The objects form a tree. The symbols ζ ρ ω α ξ ψ pick a child and η picks the parent.
DC has ζ: RQ, ρ: BR, ω: BD, α: HH, ξ: QG, ψ: JG
RQ has ζ: GD, ρ: MG, ω: NQ, α: MH, ξ: RM
BR has ζ: GS, ρ: MZ, α: QL, ξ: GH
BD has ζ: CF, α: HN, ξ: MP, ψ: JT
HH has ζ: TT, ρ: CQ, ω: QR, α: DM, ξ: NJ, ψ: RL
QG has ζ: LL, ρ: QB, α: RR, ξ: BC
JG has ζ: SG, ρ: GP, ω: CL, ξ: QN

In the rows, zero is written as 0.50.

Each walk starts at a row, and each symbol moves it to the next object.
Each answer is a row, close to the row of the object it stands for.
---
[0.52,0.32,0.58,0.32,0.65,0.38,0.26,0.58,0.33,0.68,0.37,0.83,0.71,0.78,0.54,0.39,0.46,0.67,0.60,0.30,0.62,0.44,0.54,0.57,0.49,0.43,0.29,0.63,0.52,0.35,0.26,0.50,0.65,0.58,0.52,0.45,0.32,0.68,0.46,0.40,0.72,0.55]
η	[0.55,0.54,0.47,0.36,0.48,0.45,0.35,0.73,0.40,0.67,0.27,0.71,0.63,0.61,0.38,0.25,0.49,0.67,0.56,0.45,0.52,0.56,0.56,0.76,0.44,0.26,0.24,0.54,0.57,0.34,0.51,0.52,0.36,0.53,0.43,0.38,0.13,0.44,0.66,0.30,0.58,0.65]
ξ	[0.52,0.61,0.69,0.48,0.53,0.44,0.52,0.70,0.54,0.72,0.44,0.70,0.53,0.51,0.48,0.06,0.65,0.60,0.50,0.34,0.69,0.51,0.58,0.53,0.53,0.57,0.04,0.51,0.64,0.45,0.38,0.55,0.41,0.60,0.67,0.32,0.39,0.47,0.29,0.44,0.68,0.59]
η	[0.60,0.57,0.45,0.35,0.46,0.43,0.38,0.67,0.44,0.72,0.28,0.71,0.59,0.56,0.38,0.29,0.43,0.63,0.51,0.48,0.52,0.56,0.53,0.71,0.37,0.31,0.23,0.51,0.54,0.39,0.51,0.46,0.41,0.52,0.46,0.35,0.19,0.45,0.71,0.31,0.58,0.72]
ψ	[0.69,0.34,0.51,0.45,0.49,0.21,0.45,0.68,0.55,0.57,0.35,0.73,0.66,0.63,0.55,0.19,0.65,0.64,0.65,0.45,0.68,0.51,0.65,0.59,0.49,0.53,0.41,0.51,0.62,0.28,0.50,0.57,0.49,0.44,0.75,0.53,0.37,0.70,0.35,0.30,0.32,0.56]
η	[0.52,0.54,0.48,0.38,0.42,0.45,0.27,0.69,0.41,0.71,0.27,0.67,0.59,0.55,0.37,0.28,0.45,0.67,0.64,0.36,0.47,0.53,0.56,0.76,0.40,0.37,0.20,0.50,0.49,0.37,0.45,0.47,0.40,0.54,0.47,0.31,0.22,0.37,0.71,0.35,0.60,0.65]
ξ	[0.53,0.53,0.63,0.52,0.56,0.48,0.54,0.73,0.37,0.70,0.43,0.69,0.54,0.46,0.42,0.15,0.60,0.65,0.48,0.32,0.73,0.53,0.58,0.48,0.62,0.48,0.09,0.49,0.66,0.41,0.41,0.57,0.44,0.56,0.72,0.33,0.33,0.45,0.34,0.48,0.71,0.58]
η	[0.61,0.61,0.45,0.35,0.42,0.50,0.31,0.64,0.41,0.71,0.27,0.76,0.59,0.55,0.44,0.32,0.48,0.65,0.55,0.45,0.52,0.57,0.53,0.73,0.45,0.30,0.24,0.54,0.53,0.37,0.45,0.46,0.44,0.53,0.50,0.36,0.21,0.40,0.67,0.40,0.54,0.68]
ζ	[0.48,0.53,0.57,0.39,0.69,0.26,0.49,0.56,0.52,0.70,0.36,0.67,0.44,0.70,0.38,0.46,0.74,0.83,0.50,0.47,0.45,0.43,0.57,0.51,0.51,0.27,0.44,0.53,0.67,0.57,0.27,0.50,0.49,0.52,0.57,0.36,0.52,0.53,0.64,0.18,0.83,0.29]
---
[0.45,0.39,0.56,0.62,0.38,0.32,0.63,0.52,0.60,0.71,0.35,0.37,0.46,0.64,0.35,0.41,0.74,0.62,0.35,0.65,0.43,0.57,0.47,0.44,0.63,0.16,0.65,0.47,0.72,0.64,0.20,0.37,0.48,0.52,0.45,0.23,0.61,0.50,0.70,0.36,0.54,0.45]
η	[0.43,0.20,0.69,0.51,0.28,0.44,0.58,0.45,0.57,0.48,0.48,0.44,0.44,0.53,0.60,0.70,0.50,0.49,0.50,0.64,0.09,0.54,0.56,0.55,0.56,0.34,0.61,0.40,0.81,0.56,0.38,0.50,0.74,0.40,0.70,0.38,0.49,0.38,0.62,0.38,0.44,0.41]
ζ	[0.57,0.46,0.55,0.54,0.40,0.41,0.50,0.43,0.61,0.66,0.33,0.36,0.43,0.62,0.37,0.50,0.74,0.66,0.41,0.70,0.37,0.41,0.55,0.41,0.64,0.11,0.53,0.38,0.76,0.75,0.26,0.41,0.54,0.47,0.40,0.32,0.65,0.45,0.66,0.34,0.52,0.34]
η	[0.39,0.16,0.66,0.54,0.29,0.54,0.61,0.48,0.58,0.62,0.51,0.46,0.35,0.54,0.53,0.74,0.49,0.42,0.41,0.66,0.13,0.46,0.59,0.58,0.59,0.29,0.58,0.37,0.86,0.56,0.36,0.47,0.67,0.38,0.70,0.43,0.54,0.32,0.61,0.38,0.42,0.45]
ρ	[0.35,0.10,0.65,0.59,0.45,0.58,0.58,0.36,0.42,0.62,0.58,0.45,0.65,0.55,0.64,0.80,0.51,0.56,0.50,0.51,0.43,0.50,0.39,0.55,0.72,0.58,0.47,0.49,0.74,0.52,0.30,0.57,0.58,0.40,0.79,0.50,0.63,0.42,0.62,0.69,0.52,0.50]
η	[0.43,0.16,0.68,0.47,0.39,0.49,0.58,0.47,0.55,0.57,0.43,0.50,0.45,0.51,0.56,0.74,0.56,0.49,0.38,0.67,0.15,0.48,0.60,0.57,0.53,0.25,0.64,0.39,0.84,0.51,0.42,0.53,0.70,0.39,0.67,0.41,0.53,0.31,0.62,0.43,0.42,0.48]
ξ	[0.65,0.15,0.68,0.60,0.25,0.49,0.57,0.52,0.53,0.55,0.47,0.45,0.42,0.46,0.55,0.44,0.49,0.43,0.47,0.42,0.64,0.44,0.55,0.51,0.77,0.30,0.44,0.31,0.95,0.47,0.18,0.61,0.59,0.58,0.59,0.28,0.46,0.53,0.46,0.49,0.57,0.60]
η	[0.48,0.16,0.70,0.51,0.34,0.50,0.64,0.43,0.59,0.49,0.48,0.45,0.39,0.51,0.55,0.73,0.56,0.50,0.48,0.66,0.16,0.59,0.55,0.56,0.65,0.26,0.64,0.33,0.87,0.50,0.36,0.41,0.68,0.40,0.71,0.36,0.58,0.32,0.66,0.40,0.47,0.39]
ζ	[0.56,0.46,0.55,0.55,0.38,0.31,0.56,0.49,0.58,0.63,0.37,0.36,0.50,0.66,0.40,0.43,0.70,0.63,0.33,0.68,0.38,0.55,0.49,0.47,0.60,0.10,0.68,0.42,0.73,0.66,0.31,0.40,0.50,0.44,0.37,0.33,0.61,0.46,0.71,0.39,0.56,0.34]
---
[0.42,0.45,0.52,0.73,0.65,0.47,0.65,0.23,0.47,0.35,0.63,0.24,0.53,0.43,0.50,0.64,0.56,0.63,0.61,0.59,0.45,0.37,0.38,0.55,0.69,0.55,0.32,0.50,0.53,0.51,0.57,0.72,0.37,0.35,0.78,0.71,0.73,0.38,0.51,0.55,0.61,0.28]
η	[0.52,0.47,0.39,0.56,0.55,0.63,0.67,0.24,0.47,0.22,0.69,0.39,0.43,0.63,0.49,0.72,0.52,0.36,0.75,0.62,0.34,0.36,0.54,0.59,0.51,0.63,0.65,0.48,0.52,0.50,0.78,0.68,0.49,0.30,0.81,0.84,0.55,0.48,0.53,0.50,0.33,0.44]
ζ	[0.32,0.80,0.35,0.61,0.71,0.74,0.55,0.24,0.57,0.51,0.50,0.53,0.58,0.75,0.39,0.62,0.60,0.45,0.45,0.71,0.52,0.52,0.54,0.47,0.41,0.62,0.63,0.69,0.20,0.61,0.70,0.70,0.38,0.39,0.48,0.58,0.62,0.54,0.71,0.50,0.57,0.32]
η	[0.51,0.45,0.38,0.59,0.48,0.55,0.70,0.21,0.54,0.23,0.60,0.37,0.50,0.53,0.53,0.72,0.50,0.36,0.72,0.63,0.38,0.38,0.52,0.61,0.57,0.60,0.69,0.45,0.52,0.60,0.76,0.69,0.48,0.33,0.70,0.80,0.56,0.51,0.55,0.45,0.36,0.41]
α	[0.55,0.51,0.44,0.78,0.61,0.29,0.74,0.44,0.63,0.29,0.66,0.22,0.44,0.34,0.44,0.55,0.85,0.61,0.61,0.67,0.45,0.44,0.55,0.51,0.63,0.47,0.44,0.38,0.68,0.59,0.48,0.46,0.45,0.29,0.64,0.64,0.71,0.33,0.41,0.43,0.50,0.21]
η	[0.50,0.49,0.38,0.53,0.56,0.58,0.68,0.22,0.53,0.17,0.67,0.32,0.45,0.52,0.52,0.71,0.51,0.39,0.68,0.64,0.42,0.34,0.60,0.60,0.54,0.60,0.65,0.53,0.57,0.51,0.76,0.73,0.50,0.31,0.76,0.81,0.57,0.53,0.53,0.42,0.28,0.45]
η	[0.48,0.73,0.50,0.45,0.35,0.74,0.47,0.52,0.44,0.56,0.55,0.51,0.45,0.54,0.50,0.44,0.28,0.34,0.56,0.57,0.07,0.57,0.44,0.46,0.28,0.49,0.44,0.51,0.38,0.40,0.72,0.44,0.50,0.48,0.43,0.55,0.09,0.28,0.59,0.48,0.37,0.63]
ζ	[0.41,0.68,0.44,0.49,0.49,0.77,0.55,0.35,0.46,0.44,0.67,0.45,0.30,0.40,0.62,0.72,0.33,0.35,0.48,0.51,0.20,0.52,0.31,0.30,0.45,0.67,0.63,0.45,0.27,0.47,0.72,0.44,0.71,0.50,0.30,0.59,0.48,0.31,0.60,0.58,0.35,0.65]
η	[0.51,0.70,0.51,0.44,0.34,0.76,0.44,0.46,0.49,0.50,0.45,0.49,0.51,0.56,0.53,0.45,0.34,0.38,0.55,0.55,0.12,0.66,0.46,0.54,0.27,0.49,0.46,0.52,0.42,0.42,0.77,0.46,0.49,0.45,0.50,0.52,0.08,0.37,0.66,0.52,0.33,0.63]
---
[0.53,0.53,0.50,0.35,0.42,0.14,0.43,0.46,0.65,0.48,0.30,0.37,0.32,0.77,0.35,0.50,0.59,0.54,0.42,0.63,0.49,0.44,0.59,0.41,0.45,0.26,0.58,0.76,0.36,0.52,0.35,0.33,0.66,0.53,0.37,0.32,0.68,0.50,0.45,0.28,0.45,0.36]
η	[0.61,0.69,0.69,0.30,0.39,0.48,0.33,0.62,0.55,0.64,0.28,0.36,0.51,0.54,0.38,0.25,0.58,0.66,0.38,0.51,0.36,0.48,0.51,0.39,0.50,0.25,0.33,0.68,0.54,0.39,0.27,0.31,0.41,0.54,0.45,0.30,0.30,0.48,0.61,0.35,0.70,0.42]
ζ	[0.66,0.79,0.70,0.51,0.36,0.45,0.43,0.79,0.44,0.69,0.50,0.47,0.62,0.37,0.43,0.30,0.60,0.78,0.49,0.40,0.67,0.53,0.58,0.38,0.56,0.48,0.25,0.63,0.65,0.54,0.34,0.34,0.45,0.70,0.51,0.38,0.25,0.53,0.47,0.47,0.77,0.43]
η	[0.58,0.69,0.69,0.34,0.43,0.39,0.32,0.63,0.54,0.64,0.33,0.42,0.49,0.52,0.39,0.29,0.60,0.62,0.32,0.56,0.33,0.58,0.46,0.48,0.44,0.28,0.24,0.69,0.55,0.47,0.26,0.30,0.43,0.53,0.51,0.34,0.28,0.43,0.54,0.39,0.65,0.37]
ζ	[0.76,0.72,0.66,0.43,0.37,0.46,0.43,0.73,0.46,0.66,0.58,0.54,0.66,0.39,0.45,0.30,0.53,0.73,0.45,0.39,0.70,0.55,0.60,0.39,0.61,0.49,0.16,0.63,0.65,0.44,0.39,0.30,0.45,0.72,0.52,0.34,0.29,0.69,0.43,0.51,0.76,0.45]
η	[0.62,0.77,0.67,0.40,0.34,0.34,0.35,0.57,0.47,0.64,0.29,0.45,0.49,0.59,0.31,0.24,0.51,0.68,0.35,0.56,0.35,0.44,0.48,0.44,0.42,0.23,0.38,0.72,0.49,0.42,0.29,0.40,0.48,0.50,0.51,0.23,0.28,0.48,0.60,0.42,0.67,0.37]
η	[0.46,0.68,0.56,0.44,0.36,0.73,0.36,0.46,0.45,0.55,0.55,0.50,0.44,0.52,0.48,0.47,0.28,0.34,0.48,0.50,0.07,0.59,0.43,0.59,0.27,0.53,0.44,0.48,0.43,0.46,0.83,0.39,0.48,0.38,0.59,0.55,0.12,0.33,0.68,0.50,0.43,0.64]
ψ	[0.57,0.72,0.68,0.34,0.43,0.43,0.39,0.67,0.46,0.64,0.33,0.37,0.45,0.54,0.35,0.32,0.49,0.67,0.37,0.50,0.38,0.54,0.55,0.45,0.43,0.17,0.32,0.76,0.50,0.38,0.28,0.35,0.40,0.57,0.49,0.28,0.26,0.49,0.51,0.33,0.67,0.36]
ω	[0.58,0.47,0.43,0.32,0.47,0.23,0.47,0.41,0.57,0.54,0.34,0.40,0.33,0.78,0.33,0.54,0.55,0.51,0.34,0.61,0.48,0.37,0.55,0.34,0.47,0.25,0.62,0.80,0.34,0.46,0.31,0.28,0.65,0.58,0.41,0.34,0.62,0.56,0.46,0.23,0.44,0.34]
---
[0.46,0.77,0.49,0.77,0.38,0.62,0.71,0.54,0.59,0.59,0.73,0.29,0.37,0.30,0.56,0.45,0.48,0.60,0.51,0.49,0.42,0.55,0.35,0.37,0.59,0.70,0.50,0.38,0.61,0.78,0.71,0.38,0.47,0.49,0.49,0.78,0.59,0.35,0.49,0.65,0.44,0.53]
η	[0.38,0.66,0.32,0.55,0.42,0.77,0.49,0.44,0.46,0.47,0.66,0.41,0.31,0.47,0.63,0.65,0.32,0.36,0.50,0.48,0.24,0.61,0.30,0.32,0.37,0.67,0.66,0.46,0.29,0.47,0.72,0.44,0.70,0.59,0.32,0.60,0.50,0.31,0.51,0.55,0.38,0.64]
ζ	[0.56,0.84,0.41,0.78,0.38,0.67,0.74,0.50,0.59,0.57,0.68,0.36,0.29,0.24,0.53,0.51,0.49,0.63,0.56,0.55,0.40,0.48,0.40,0.38,0.61,0.72,0.56,0.38,0.57,0.72,0.76,0.36,0.45,0.52,0.52,0.74,0.55,0.33,0.50,0.63,0.46,0.52]
η	[0.42,0.69,0.37,0.53,0.45,0.79,0.54,0.40,0.48,0.47,0.61,0.46,0.34,0.40,0.58,0.66,0.26,0.41,0.44,0.47,0.23,0.51,0.30,0.29,0.38,0.67,0.70,0.42,0.26,0.50,0.82,0.41,0.67,0.49,0.33,0.58,0.52,0.29,0.56,0.55,0.43,0.69]
ζ	[0.48,0.70,0.43,0.83,0.39,0.60,0.75,0.57,0.63,0.57,0.78,0.32,0.29,0.23,0.53,0.47,0.51,0.62,0.59,0.55,0.41,0.59,0.42,0.39,0.61,0.72,0.49,0.40,0.53,0.72,0.77,0.36,0.39,0.57,0.54,0.77,0.52,0.40,0.48,0.63,0.45,0.52]
η	[0.45,0.79,0.34,0.53,0.54,0.77,0.53,0.37,0.51,0.46,0.71,0.41,0.27,0.41,0.60,0.72,0.26,0.40,0.48,0.50,0.21,0.55,0.33,0.32,0.42,0.66,0.57,0.40,0.27,0.56,0.80,0.35,0.70,0.58,0.30,0.59,0.45,0.34,0.52,0.60,0.44,0.64]
ρ	[0.45,0.54,0.49,0.64,0.39,0.75,0.48,0.44,0.39,0.56,0.72,0.40,0.43,0.35,0.56,0.57,0.33,0.49,0.44,0.26,0.40,0.60,0.26,0.26,0.54,0.76,0.50,0.40,0.26,0.47,0.68,0.39,0.70,0.61,0.21,0.56,0.52,0.36,0.49,0.75,0.50,0.69]
η	[0.44,0.66,0.47,0.59,0.46,0.77,0.59,0.37,0.42,0.46,0.67,0.42,0.31,0.37,0.62,0.65,0.27,0.43,0.51,0.50,0.23,0.58,0.33,0.33,0.41,0.63,0.65,0.44,0.27,0.58,0.77,0.45,0.72,0.50,0.31,0.55,0.50,0.34,0.50,0.56,0.47,0.69]
α	[0.46,0.59,0.40,0.44,0.56,0.70,0.47,0.47,0.43,0.36,0.67,0.58,0.45,0.46,0.58,0.79,0.32,0.36,0.50,0.47,0.42,0.48,0.39,0.36,0.46,0.54,0.77,0.35,0.26,0.51,0.63,0.39,0.73,0.63,0.13,0.51,0.59,0.42,0.54,0.66,0.38,0.70]
---
[0.50,0.72,0.63,0.45,0.30,0.79,0.39,0.42,0.43,0.54,0.45,0.57,0.47,0.50,0.47,0.47,0.35,0.38,0.55,0.64,0.09,0.58,0.46,0.51,0.23,0.54,0.41,0.54,0.40,0.40,0.76,0.49,0.54,0.41,0.47,0.54,0.10,0.30,0.62,0.49,0.42,0.65]
ρ	[0.44,0.16,0.65,0.49,0.33,0.48,0.64,0.41,0.57,0.54,0.50,0.40,0.41,0.46,0.58,0.69,0.55,0.49,0.51,0.66,0.15,0.52,0.53,0.52,0.56,0.35,0.64,0.31,0.78,0.50,0.48,0.47,0.70,0.34,0.72,0.39,0.51,0.30,0.60,0.45,0.45,0.46]
ρ	[0.35,0.06,0.64,0.65,0.49,0.55,0.65,0.39,0.39,0.67,0.55,0.37,0.72,0.48,0.62,0.72,0.52,0.54,0.50,0.48,0.47,0.46,0.45,0.57,0.71,0.59,0.50,0.48,0.71,0.58,0.32,0.57,0.60,0.37,0.72,0.53,0.69,0.46,0.61,0.74,0.50,0.42]
η	[0.39,0.22,0.69,0.57,0.37,0.49,0.63,0.44,0.62,0.56,0.47,0.47,0.41,0.47,0.57,0.70,0.49,0.46,0.45,0.62,0.10,0.49,0.56,0.52,0.62,0.31,0.67,0.36,0.84,0.56,0.37,0.50,0.65,0.38,0.80,0.39,0.52,0.33,0.59,0.41,0.49,0.49]
ξ	[0.60,0.20,0.67,0.62,0.21,0.43,0.56,0.51,0.57,0.55,0.46,0.37,0.41,0.45,0.57,0.42,0.53,0.36,0.47,0.44,0.53,0.48,0.65,0.51,0.75,0.29,0.48,0.22,0.93,0.43,0.24,0.59,0.59,0.54,0.54,0.25,0.55,0.54,0.42,0.52,0.58,0.60]
η	[0.41,0.21,0.72,0.55,0.38,0.52,0.66,0.48,0.56,0.51,0.48,0.43,0.42,0.56,0.53,0.67,0.50,0.44,0.47,0.70,0.09,0.53,0.58,0.50,0.60,0.25,0.59,0.35,0.81,0.53,0.37,0.51,0.69,0.38,0.77,0.37,0.51,0.26,0.66,0.41,0.45,0.48]
ξ	[0.63,0.22,0.70,0.64,0.27,0.51,0.60,0.56,0.56,0.61,0.42,0.38,0.50,0.42,0.53,0.44,0.50,0.44,0.48,0.43,0.60,0.43,0.57,0.46,0.68,0.31,0.46,0.19,0.89,0.52,0.26,0.61,0.59,0.58,0.60,0.23,0.54,0.55,0.40,0.47,0.51,0.58]
η	[0.43,0.18,0.69,0.52,0.36,0.50,0.62,0.43,0.60,0.50,0.42,0.45,0.37,0.52,0.60,0.72,0.53,0.46,0.44,0.66,0.18,0.49,0.55,0.60,0.58,0.26,0.63,0.39,0.87,0.61,0.50,0.51,0.72,0.39,0.67,0.43,0.56,0.27,0.56,0.35,0.51,0.49]
ζ	[0.53,0.39,0.50,0.62,0.42,0.31,0.51,0.44,0.57,0.68,0.34,0.42,0.44,0.67,0.32,0.47,0.72,0.63,0.30,0.59,0.38,0.56,0.55,0.49,0.63,0.19,0.60,0.45,0.75,0.71,0.21,0.43,0.56,0.46,0.38,0.28,0.63,0.55,0.68,0.36,0.51,0.41]
---
[0.30,0.05,0.68,0.65,0.49,0.50,0.64,0.43,0.41,0.62,0.60,0.42,0.67,0.49,0.67,0.79,0.49,0.56,0.49,0.47,0.48,0.45,0.40,0.55,0.71,0.49,0.51,0.45,0.66,0.56,0.32,0.58,0.62,0.42,0.81,0.51,0.67,0.42,0.57,0.76,0.44,0.58]
η	[0.45,0.23,0.70,0.51,0.30,0.46,0.66,0.52,0.58,0.46,0.48,0.40,0.35,0.57,0.57,0.74,0.54,0.48,0.51,0.64,0.10,0.51,0.57,0.58,0.63,0.31,0.64,0.26,0.83,0.49,0.42,0.49,0.71,0.34,0.73,0.37,0.55,0.36,0.67,0.39,0.48,0.54]
ζ	[0.58,0.40,0.52,0.59,0.44,0.35,0.48,0.44,0.58,0.75,0.36,0.32,0.38,0.65,0.34,0.42,0.65,0.68,0.36,0.65,0.35,0.54,0.54,0.49,0.64,0.17,0.66,0.34,0.67,0.70,0.28,0.38,0.55,0.49,0.37,0.30,0.62,0.45,0.73,0.37,0.54,0.38]
η	[0.47,0.17,0.65,0.52,0.32,0.53,0.66,0.41,0.55,0.63,0.45,0.39,0.37,0.53,0.60,0.68,0.55,0.44,0.45,0.67,0.19,0.49,0.57,0.50,0.63,0.27,0.64,0.34,0.85,0.59,0.41,0.45,0.68,0.41,0.71,0.41,0.60,0.38,0.66,0.32,0.44,0.47]
ρ	[0.28,0.12,0.67,0.59,0.49,0.51,0.60,0.37,0.39,0.64,0.60,0.47,0.64,0.54,0.61,0.74,0.47,0.51,0.52,0.44,0.38,0.47,0.40,0.68,0.76,0.53,0.46,0.42,0.70,0.54,0.35,0.58,0.64,0.36,0.75,0.51,0.67,0.46,0.55,0.70,0.48,0.59]
η	[0.44,0.19,0.68,0.52,0.31,0.54,0.57,0.40,0.54,0.50,0.48,0.38,0.41,0.49,0.58,0.68,0.54,0.42,0.43,0.64,0.22,0.48,0.57,0.47,0.58,0.22,0.66,0.30,0.85,0.48,0.39,0.48,0.66,0.36,0.74,0.38,0.51,0.34,0.61,0.46,0.50,0.49]
η	[0.48,0.70,0.57,0.42,0.34,0.74,0.40,0.44,0.37,0.49,0.50,0.55,0.51,0.56,0.41,0.42,0.31,0.42,0.51,0.54,0.11,0.56,0.43,0.49,0.27,0.57,0.47,0.48,0.34,0.43,0.79,0.48,0.50,0.40,0.49,0.57,0.07,0.36,0.64,0.46,0.39,0.56]
ζ	[0.44,0.69,0.39,0.55,0.51,0.74,0.60,0.43,0.43,0.49,0.67,0.43,0.30,0.41,0.59,0.68,0.29,0.38,0.41,0.48,0.23,0.56,0.37,0.28,0.41,0.63,0.65,0.41,0.30,0.54,0.78,0.45,0.71,0.47,0.24,0.60,0.50,0.32,0.50,0.60,0.49,0.61]
ξ	[0.44,0.63,0.32,0.52,0.50,0.78,0.53,0.33,0.48,0.42,0.57,0.41,0.31,0.54,0.49,0.64,0.38,0.28,0.40,0.48,0.46,0.49,0.27,0.28,0.45,0.56,0.76,0.37,0.21,0.53,0.63,0.52,0.63,0.60,0.17,0.49,0.61,0.40,0.50,0.61,0.42,0.62]
---
[0.45,0.33,0.53,0.31,0.62,0.31,0.29,0.53,0.32,0.68,0.44,0.74,0.72,0.73,0.54,0.33,0.47,0.68,0.63,0.32,0.64,0.46,0.52,0.59,0.51,0.44,0.35,0.61,0.48,0.37,0.30,0.51,0.60,0.54,0.46,0.46,0.35,0.66,0.47,0.37,0.71,0.58]
η	[0.52,0.58,0.47,0.41,0.52,0.40,0.33,0.72,0.43,0.68,0.20,0.66,0.60,0.60,0.36,0.30,0.43,0.61,0.57,0.44,0.48,0.57,0.56,0.70,0.38,0.27,0.20,0.45,0.57,0.39,0.43,0.53,0.40,0.45,0.47,0.39,0.25,0.44,0.64,0.38,0.58,0.70]
ψ	[0.70,0.32,0.47,0.46,0.43,0.29,0.42,0.63,0.54,0.54,0.35,0.77,0.63,0.65,0.63,0.23,0.66,0.62,0.61,0.54,0.69,0.48,0.67,0.64,0.56,0.49,0.42,0.54,0.63,0.32,0.45,0.54,0.44,0.47,0.83,0.62,0.36,0.67,0.29,0.32,0.34,0.49]
η	[0.59,0.51,0.49,0.40,0.51,0.44,0.33,0.68,0.41,0.75,0.26,0.73,0.60,0.58,0.28,0.31,0.47,0.70,0.55,0.48,0.42,0.56,0.56,0.63,0.41,0.27,0.26,0.50,0.50,0.40,0.46,0.45,0.40,0.51,0.45,0.34,0.21,0.39,0.69,0.30,0.62,0.67]
ξ	[0.52,0.53,0.65,0.50,0.54,0.45,0.56,0.71,0.41,0.70,0.45,0.61,0.50,0.45,0.47,0.14,0.63,0.59,0.50,0.37,0.75,0.54,0.56,0.54,0.55,0.45,0.06,0.48,0.67,0.35,0.40,0.57,0.41,0.58,0.64,0.32,0.36,0.49,0.37,0.45,0.73,0.58]
η	[0.56,0.53,0.52,0.34,0.48,0.53,0.32,0.69,0.45,0.73,0.24,0.73,0.62,0.57,0.35,0.26,0.44,0.59,0.59,0.43,0.48,0.58,0.51,0.75,0.40,0.30,0.27,0.46,0.49,0.42,0.50,0.43,0.45,0.52,0.47,0.38,0.15,0.43,0.67,0.28,0.56,0.66]
η	[0.54,0.66,0.63,0.44,0.40,0.71,0.41,0.50,0.40,0.58,0.46,0.59,0.54,0.52,0.46,0.42,0.27,0.35,0.50,0.55,0.15,0.61,0.46,0.57,0.27,0.47,0.46,0.49,0.41,0.41,0.80,0.40,0.51,0.44,0.48,0.52,0.10,0.34,0.60,0.47,0.40,0.66]
ζ	[0.38,0.67,0.35,0.46,0.45,0.75,0.54,0.40,0.45,0.45,0.63,0.45,0.32,0.44,0.54,0.63,0.37,0.41,0.48,0.47,0.30,0.51,0.36,0.29,0.37,0.70,0.70,0.43,0.29,0.51,0.81,0.43,0.67,0.56,0.31,0.58,0.52,0.27,0.49,0.57,0.42,0.64]
η	[0.53,0.70,0.53,0.39,0.32,0.73,0.42,0.44,0.45,0.54,0.49,0.52,0.52,0.51,0.49,0.45,0.31,0.35,0.54,0.57,0.12,0.59,0.49,0.44,0.31,0.52,0.49,0.45,0.40,0.45,0.80,0.39,0.51,0.42,0.46,0.54,-0.01,0.31,0.57,0.46,0.37,0.64]
---
[0.65,0.50,0.42,0.31,0.46,0.15,0.50,0.38,0.60,0.52,0.30,0.38,0.31,0.79,0.37,0.50,0.55,0.49,0.43,0.62,0.52,0.44,0.63,0.35,0.51,0.19,0.60,0.70,0.40,0.49,0.32,0.37,0.66,0.47,0.39,0.32,0.69,0.50,0.48,0.25,0.55,0.36]
η	[0.62,0.75,0.69,0.29,0.37,0.38,0.35,0.65,0.45,0.63,0.32,0.43,0.51,0.49,0.40,0.32,0.49,0.73,0.46,0.48,0.33,0.52,0.50,0.54,0.47,0.18,0.30,0.68,0.55,0.41,0.29,0.35,0.39,0.63,0.52,0.33,0.31,0.43,0.54,0.42,0.64,0.32]
η	[0.59,0.66,0.54,0.47,0.35,0.79,0.44,0.48,0.46,0.56,0.50,0.52,0.57,0.51,0.45,0.50,0.30,0.38,0.49,0.55,0.11,0.66,0.42,0.52,0.27,0.53,0.42,0.56,0.37,0.42,0.75,0.48,0.53,0.49,0.49,0.51,0.07,0.32,0.61,0.47,0.41,0.63]
ξ	[0.47,0.49,0.43,0.53,0.50,0.49,0.67,0.19,0.62,0.20,0.68,0.39,0.42,0.58,0.49,0.69,0.49,0.32,0.68,0.66,0.33,0.34,0.57,0.55,0.59,0.55,0.66,0.46,0.56,0.52,0.70,0.73,0.49,0.33,0.78,0.81,0.64,0.55,0.55,0.44,0.27,0.42]
ξ	[0.57,0.41,0.40,0.62,0.48,0.56,0.66,0.22,0.57,0.15,0.59,0.36,0.34,0.48,0.41,0.68,0.46,0.28,0.66,0.55,0.54,0.40,0.53,0.61,0.68,0.54,0.61,0.39,0.62,0.51,0.66,0.82,0.47,0.42,0.70,0.75,0.75,0.49,0.46,0.54,0.34,0.49]
η	[0.58,0.47,0.39,0.60,0.60,0.49,0.67,0.19,0.53,0.25,0.68,0.36,0.46,0.56,0.51,0.71,0.46,0.40,0.71,0.74,0.34,0.38,0.54,0.57,0.49,0.62,0.72,0.51,0.53,0.55,0.77,0.75,0.52,0.32,0.79,0.75,0.60,0.47,0.47,0.44,0.36,0.40]
